Below are the code and all the weights of a small trained network. Each question names an input and a target symbol and asks about switching units off, where a switched-off unit gives its printed mean instead of its output.

import numpy as np


def w(rows, s, z=0):
    codes = np.array(rows[::2]) - 128.0
    scale = np.full(codes.shape[1], s)
    scale[-1] = z or s
    return codes * scale


def norm(h):
    return h / np.sqrt((h * h).mean(-1, keepdims=True) + 1e-5)


def f(y):
    return np.maximum(y, 0)


def softmax(a):
    e = np.exp(a - a.max(-1, keepdims=True))
    return e / e.sum(-1, keepdims=True)


def log_softmax(a):
    a = a - a.max(-1, keepdims=True)
    return a - np.log(np.exp(a).sum(-1, keepdims=True))


def net(x, mask):
    ids = ['ΓΘΞΣΨαβδεζηλπτφω'.index(c) for c in x.split()]
    T = len(ids)
    res = E[ids] + P[:T]
    r = norm(res)
    for j in range(3):
        rows = slice(2 * j, 2 * j + 2)
        q, k, v = (r @ M[0][rows].T for M in (Q, K, V))
        z = softmax(np.where(np.tri(T) > 0, q @ k.T / 2**0.5, -1e9)) @ v
        o = O[0][rows]
        res = res + np.where(mask[j], z, o[:, -1]) @ o[:, :-1]
    y = f(norm(res) @ A[0][:, :-1].T + A[0][:, -1])
    res = res + np.where(mask[3:15], y, B[0][:, -1]) @ B[0][:, :-1]
    return log_softmax(norm(res)[-1] @ U[:, :-1].T + U[:, -1])


Q, K, V, O, A, B = {}, {}, {}, {}, {}, {}
E = w([
[166,137,97,183,203,142],'Γ',
[124,158,142,91,108,170],'Θ',
[175,174,171,132,142,77],'Ξ',
[81,80,126,72,171,120],'Σ',
[101,102,115,80,175,147],'Ψ',
[109,52,167,3,131,157],'α',
[55,252,34,114,122,202],'β',
[86,69,121,82,166,128],'δ',
[160,189,202,90,93,90],'ε',
[74,100,169,120,166,160],'ζ',
[74,87,165,112,168,154],'η',
[72,92,174,121,168,152],'λ',
[79,100,149,103,178,147],'π',
[81,88,116,72,165,131],'τ',
[78,80,136,85,175,132],'φ',
[77,97,149,89,174,135],'ω',
],0.0064)
P = w([
[116,5,112,232,4,16],'0',
[93,67,231,209,144,75],'1',
[89,67,224,158,153,96],'2',
[95,72,199,117,171,93],'3',
[103,67,179,91,179,105],'4',
[116,70,151,79,179,115],'5',
[117,69,137,71,177,135],'6',
[119,64,115,53,183,145],'7',
[113,72,100,43,182,158],'8',
[126,70,84,39,183,167],'9',
[111,70,73,31,190,190],'10',
[125,72,65,30,188,215],'11',
],0.0017)
Q[0] = w([
[92,125,36,97,128,204],'head 0',
[93,48,131,137,254,177],'head 0',
[152,105,133,159,171,140],'head 1',
[135,165,143,111,102,92],'head 1',
[120,175,197,92,107,109],'head 2',
[188,197,168,113,147,91],'head 2',
],0.0073)
K[0] = w([
[67,163,92,117,86,220],'head 0',
[46,171,2,179,184,149],'head 0',
[146,103,85,170,157,135],'head 1',
[175,132,152,139,112,66],'head 1',
[104,130,165,71,92,117],'head 2',
[168,149,184,132,125,50],'head 2',
],0.0065)
V[0] = w([
[66,253,107,100,57,174],'head 0',
[169,93,191,90,96,101],'head 0',
[152,75,78,112,111,148],'head 1',
[191,161,159,96,92,37],'head 1',
[142,149,91,188,189,145],'head 2',
[149,141,169,103,106,85],'head 2',
],0.0042)
O[0] = w([
[197,204,114,176,253,34,4],'head 0',
[115,58,65,132,202,232,106],'head 0',
[142,101,223,164,121,83,108],'head 1',
[120,133,60,73,127,231,106],'head 1',
[150,222,112,5,97,195,160],'head 2',
[128,93,39,215,137,173,139],'head 2',
],0.0026,0.0036)
A[0] = w([
[74,93,134,95,89,151,175],'neuron 0',
[142,198,81,164,131,92,203],'neuron 1',
[103,151,162,125,16,92,255],'neuron 2',
[127,141,133,88,6,136,99],'neuron 3',
[91,50,91,248,116,99,49],'neuron 4',
[61,124,61,138,129,141,249],'neuron 5',
[144,118,160,146,150,84,185],'neuron 6',
[154,94,105,168,140,130,27],'neuron 7',
[148,107,141,239,129,64,188],'neuron 8',
[121,119,174,140,96,42,97],'neuron 9',
[39,79,86,143,3,153,236],'neuron 10',
[125,87,143,244,143,126,229],'neuron 11',
],0.0069,0.00089)
B[0] = w([
[175,122,157,141,108,94,255],'neuron 0',
[159,98,128,122,39,130,154],'neuron 1',
[88,88,61,145,137,204,167],'neuron 2',
[103,103,125,180,129,95,181],'neuron 3',
[77,47,57,164,149,179,181],'neuron 4',
[131,110,168,121,76,78,185],'neuron 5',
[102,111,123,139,78,104,174],'neuron 6',
[91,160,163,117,104,127,172],'neuron 7',
[118,102,72,160,174,201,183],'neuron 8',
[105,100,105,142,143,154,155],'neuron 9',
[105,2,71,152,109,171,250],'neuron 10',
[140,112,161,97,82,69,213],'neuron 11',
],0.0063,0.0032)
U = w([
[110,159,148,158,143,131,9],'Γ',
[177,161,137,84,212,254,253],'Θ',
[107,157,136,145,158,120,41],'Ξ',
[129,149,133,135,146,125,4],'Σ',
[185,110,255,67,49,100,182],'Ψ',
[133,153,142,159,127,146,56],'α',
[109,153,147,152,146,130,13],'β',
[118,154,129,127,144,120,18],'δ',
[112,155,144,150,165,115,46],'ε',
[113,153,131,138,153,115,27],'ζ',
[118,153,119,129,145,110,21],'η',
[111,160,155,153,142,136,28],'λ',
[128,153,109,122,158,95,72],'π',
[90,9,77,155,89,170,244],'τ',
[111,219,69,122,51,120,238],'φ',
[189,160,114,184,141,97,157],'ω',
],0.0069,0.0026)

Each question gives the input, a string of symbols that net reads in full, and the target symbol t.
The units are the heads (2 rows each of Q, K, V and O) and the neurons (one row each of A and B). Each row of codes is followed by its name. A weight is (code - 128) times the scale printed after its matrix; where a second scale follows, it is the last column's (O, A, B and U).
mask holds one flag per unit, heads first, then neurons. A switched-off unit (its flag False) gives its mean, the last column of its rows in O or B, instead of its output. The means were averaged over made-up inputs and are rounded, as every weight is.
A unit's drop is (log p(t) with every unit on - log p(t) with that unit switched off) / (log p(t) with every unit on - log p(t) with every unit switched off).
The circuit of an input: a set's keep is (log p(t) with only the set's units on - log p(t) with every unit switched off) / (log p(t) with every unit on - log p(t) with every unit switched off). Starting from the 12 units with the biggest drops (on a tie, the unit counted first), units are removed one at a time, each time the one whose removal leaves the highest keep (on an exact tie, the one counted first), for as long as the keep stays at least 0.8.
units of the circuit, in order: the units of the circuit, biggest drop first
unit that matters most: the unit with the biggest drop
k most important neurons: the k neurons with the biggest drops, biggest first
heads that matter: for each layer, one digit per head in row order, 1 if its drop is at least 0.15 and else 0, layers parted by /
drop when u is switched off: that unit's drop, to one decimal
input Θ ε Γ φ ε Θ Θ, target Θ: units of the circuit, in order	head 0; neuron 11; neuron 10
input Σ Γ Ψ Ξ, target τ: units of the circuit, in order	neuron 8; head 2
input Ξ ε β Ψ Θ, target Θ: heads that matter	110
input Γ τ Ξ Ξ Σ ω ε, target τ: units of the circuit, in order	neuron 2
input π Θ Γ Σ φ Γ ζ ε Θ η Γ, target Θ: 2 most important neurons	neuron 10; neuron 0
input ζ ε π Ψ α Γ Ξ Γ Γ τ Γ, target Θ: heads that matter	001
input Ψ Θ Θ, target Ψ: heads that matter	101
input Ξ Θ Γ Γ λ Γ λ Θ, target Ψ: 2 most important neurons	neuron 10; neuron 4
input φ φ Γ Θ Γ, target Ψ: heads that matter	011
input Γ Ξ Γ Γ ζ ε Γ Θ Ψ Θ Σ Ψ, target Ψ: heads that matter	000
input Γ ε Θ Γ ε Γ Ξ ω Ξ Γ ε ε, target Θ: 2 most important neurons	neuron 10; neuron 11
input Ψ Γ ε, target τ: heads that matter	001
input ζ Γ η Ξ, target τ: heads that matter	000
input Γ λ λ ε λ ε Σ Ψ Ψ ε, target Θ: unit that matters most	head 1
input ε Θ Ξ Γ β Γ ω Γ α, target Ψ: heads that matter	100
input δ ε π Ψ Γ Γ, target Ψ: 2 most important neurons	neuron 10; neuron 11
input Σ Ξ Ξ Ξ τ Ξ, target Θ: drop when neuron 5 is switched off	0.0
input ω Γ Σ Θ Ξ Ξ Ξ Ξ, target Θ: drop when neuron 11 is switched off	0.1
